Below are the code and all the weights of a small trained network. Each question names an input and a target symbol and asks about switching units off, where a switched-off unit gives its printed mean instead of its output.

import numpy as np


def w(rows, s, z=0):
    codes = np.array(rows[::2]) - 128.0
    scale = np.full(codes.shape[1], s)
    scale[-1] = z or s
    return codes * scale


def norm(h):
    return h / np.sqrt((h * h).mean(-1, keepdims=True) + 1e-5)


def f(y):
    return np.maximum(y, 0)


def softmax(a):
    e = np.exp(a - a.max(-1, keepdims=True))
    return e / e.sum(-1, keepdims=True)


def log_softmax(a):
    a = a - a.max(-1, keepdims=True)
    return a - np.log(np.exp(a).sum(-1, keepdims=True))


def net(x, mask):
    ids = ['γμπστφ'.index(c) for c in x.split()]
    T = len(ids)
    res = E[ids] + P[:T]
    u = 0
    for l in range(2):
        r = norm(res)
        for j in range(2):
            rows = slice(3 * j, 3 * j + 3)
            q, k, v = (r @ M[l][rows].T for M in (Q, K, V))
            z = softmax(np.where(np.tri(T) > 0, q @ k.T / 3**0.5, -1e9)) @ v
            o = O[l][rows]
            res = res + np.where(mask[u + j], z, o[:, -1]) @ o[:, :-1]
        u += 2
        y = f(norm(res) @ A[l][:, :-1].T + A[l][:, -1])
        res = res + np.where(mask[u : u + 4], y, B[l][:, -1]) @ B[l][:, :-1]
        u += 4
    return log_softmax(norm(res)[-1] @ U[:, :-1].T + U[:, -1])


Q, K, V, O, A, B = {}, {}, {}, {}, {}, {}
E = w([
[177,212,119],'γ',
[2,171,100],'μ',
[186,210,4],'π',
[71,133,131],'σ',
[126,49,98],'τ',
[120,149,168],'φ',
],0.0044)
P = w([
[164,154,111],'0',
[64,101,1],'1',
[36,127,59],'2',
[96,209,13],'3',
[120,185,12],'4',
[139,197,70],'5',
[128,194,75],'6',
[97,198,128],'7',
[130,211,12],'8',
],0.0016)
Q[0] = w([
[207,121,88],'L0H0',
[91,75,60],'L0H0',
[254,176,77],'L0H0',
[84,83,219],'L0H1',
[101,202,126],'L0H1',
[69,118,223],'L0H1',
],0.0052)
K[0] = w([
[37,183,137],'L0H0',
[105,141,225],'L0H0',
[3,183,87],'L0H0',
[240,75,49],'L0H1',
[48,70,109],'L0H1',
[215,46,27],'L0H1',
],0.0049)
V[0] = w([
[55,155,35],'L0H0',
[71,127,36],'L0H0',
[252,53,152],'L0H0',
[149,144,23],'L0H1',
[59,208,157],'L0H1',
[155,92,94],'L0H1',
],0.0041)
O[0] = w([
[27,80,171,244],'L0H0',
[55,103,143,222],'L0H0',
[182,171,16,3],'L0H0',
[22,190,63,181],'L0H1',
[104,114,254,202],'L0H1',
[121,140,51,111],'L0H1',
],0.0037)
A[0] = w([
[252,142,218,71],'L0N0',
[77,37,110,26],'L0N1',
[110,142,120,4],'L0N2',
[189,24,56,159],'L0N3',
],0.0033,0.0021)
B[0] = w([
[223,34,76,162],'L0N0',
[118,189,110,253],'L0N1',
[128,139,122,128],'L0N2',
[123,62,255,220],'L0N3',
],0.0035,0.00049)
Q[1] = w([
[16,84,175],'L1H0',
[232,93,65],'L1H0',
[254,136,85],'L1H0',
[147,93,140],'L1H1',
[166,117,165],'L1H1',
[148,158,123],'L1H1',
],0.0066)
K[1] = w([
[254,137,103],'L1H0',
[10,163,204],'L1H0',
[18,161,143],'L1H0',
[104,115,100],'L1H1',
[107,90,39],'L1H1',
[148,136,94],'L1H1',
],0.0066)
V[1] = w([
[135,252,85],'L1H0',
[202,46,21],'L1H0',
[234,157,178],'L1H0',
[126,147,91],'L1H1',
[240,240,78],'L1H1',
[92,51,171],'L1H1',
],0.0036)
O[1] = w([
[24,142,89,127],'L1H0',
[188,235,66,103],'L1H0',
[92,205,194,88],'L1H0',
[99,109,173,122],'L1H1',
[3,169,225,3],'L1H1',
[210,136,56,174],'L1H1',
],0.0039,0.0035)
A[1] = w([
[74,150,195,168],'L1N0',
[157,99,194,130],'L1N1',
[214,86,107,250],'L1N2',
[103,254,134,228],'L1N3',
],0.0044,0.0014)
B[1] = w([
[246,108,205,237],'L1N0',
[225,145,156,166],'L1N1',
[232,168,179,199],'L1N2',
[252,243,139,252],'L1N3',
],0.003,0.0023)
U = w([
[98,150,136,14],'γ',
[153,109,193,249],'μ',
[11,178,165,75],'π',
[169,12,122,145],'σ',
[190,175,2,121],'τ',
[215,194,217,114],'φ',
],0.0054,0.0019)

Each question gives the input, a string of symbols that net reads in full, and the target symbol t.
The units are the heads (3 rows each of Q, K, V and O) and the neurons (one row each of A and B). Each row of codes is followed by its name. A weight is (code - 128) times the scale printed after its matrix; where a second scale follows, it is the last column's (O, A, B and U).
mask holds one flag per unit, layer by layer, with each layer's heads first. A switched-off unit (its flag False) gives its mean, the last column of its rows in O or B, instead of its output. The means were averaged over made-up inputs and are rounded, as every weight is.
A unit's drop is (log p(t) with every unit on - log p(t) with that unit switched off) / (log p(t) with every unit on - log p(t) with every unit switched off).
The circuit of an input: a set's keep is (log p(t) with only the set's units on - log p(t) with every unit switched off) / (log p(t) with every unit on - log p(t) with every unit switched off). Starting from all 12 units, units are removed one at a time, each time the one whose removal leaves the highest keep (on an exact tie, the one counted first), for as long as the keep stays at least 0.8.
circuit, biggest first: the units of the circuit, biggest drop first
k most important neurons: the k neurons with the biggest drops, biggest first
k most important neurons of layer l: the k neurons of layer l with the biggest drops, biggest first
heads that matter: for each layer, one digit per head in row order, 1 if its drop is at least 0.15 and else 0, layers parted by /
drop when u is switched off: that unit's drop, to one decimal
input γ μ γ μ τ, target π: heads that matter : 10 / 10
input μ τ μ σ, target σ: circuit, biggest first : L1H0
input φ μ π, target φ: circuit, biggest first : L0H0, L1H0, L0H1
input γ π π τ, target π: heads that matter : 10 / 01
input φ μ μ μ σ, target φ: heads that matter : 11 / 10
input φ γ φ π, target φ: heads that matter : 11 / 01
input φ τ σ, target φ: heads that matter : 10 / 10
input μ γ μ μ μ π, target σ: circuit, biggest first : L1H0, L0H0
input τ τ σ, target τ: circuit, biggest first : L1H0, L0H0
input γ π μ τ π φ, target π: circuit, biggest first : L1H0, L0H1
input τ φ μ φ τ μ, target τ: heads that matter : 10 / 10
input μ μ π μ π γ μ τ φ, target σ: circuit, biggest first : L1H0, L0H0, L1H1
input τ φ σ τ τ φ, target τ: heads that matter : 11 / 00
input σ π μ μ γ σ τ σ, target σ: circuit, biggest first : L1H0, L1H1
input τ τ μ σ μ μ μ μ σ, target τ: heads that matter : 11 / 10
input τ τ μ μ μ τ μ φ, target τ: circuit, biggest first : L1H0, L0H1, L0H0
input τ τ μ τ τ μ τ γ, target τ: circuit, biggest first : L0H1, L1H0
input τ τ γ, target τ: circuit, biggest first : L0H1
input τ φ σ τ, target τ: 2 most important neurons : L0N1, L1N0
input μ μ μ τ τ σ γ φ, target σ: 2 most important neurons : L1N3, L1N0
input τ φ μ μ τ φ μ π μ, target τ: most important neuron of layer 1 : L1N3
input μ φ γ π σ π, target σ: drop when L0N2 is switched off : 0.0
input τ μ μ τ, target τ: drop when L0H1 is switched off : 0.5
input μ γ γ, target σ: drop when L1H0 is switched off : 0.7
input μ μ γ, target σ: drop when L1H0 is switched off : 0.3
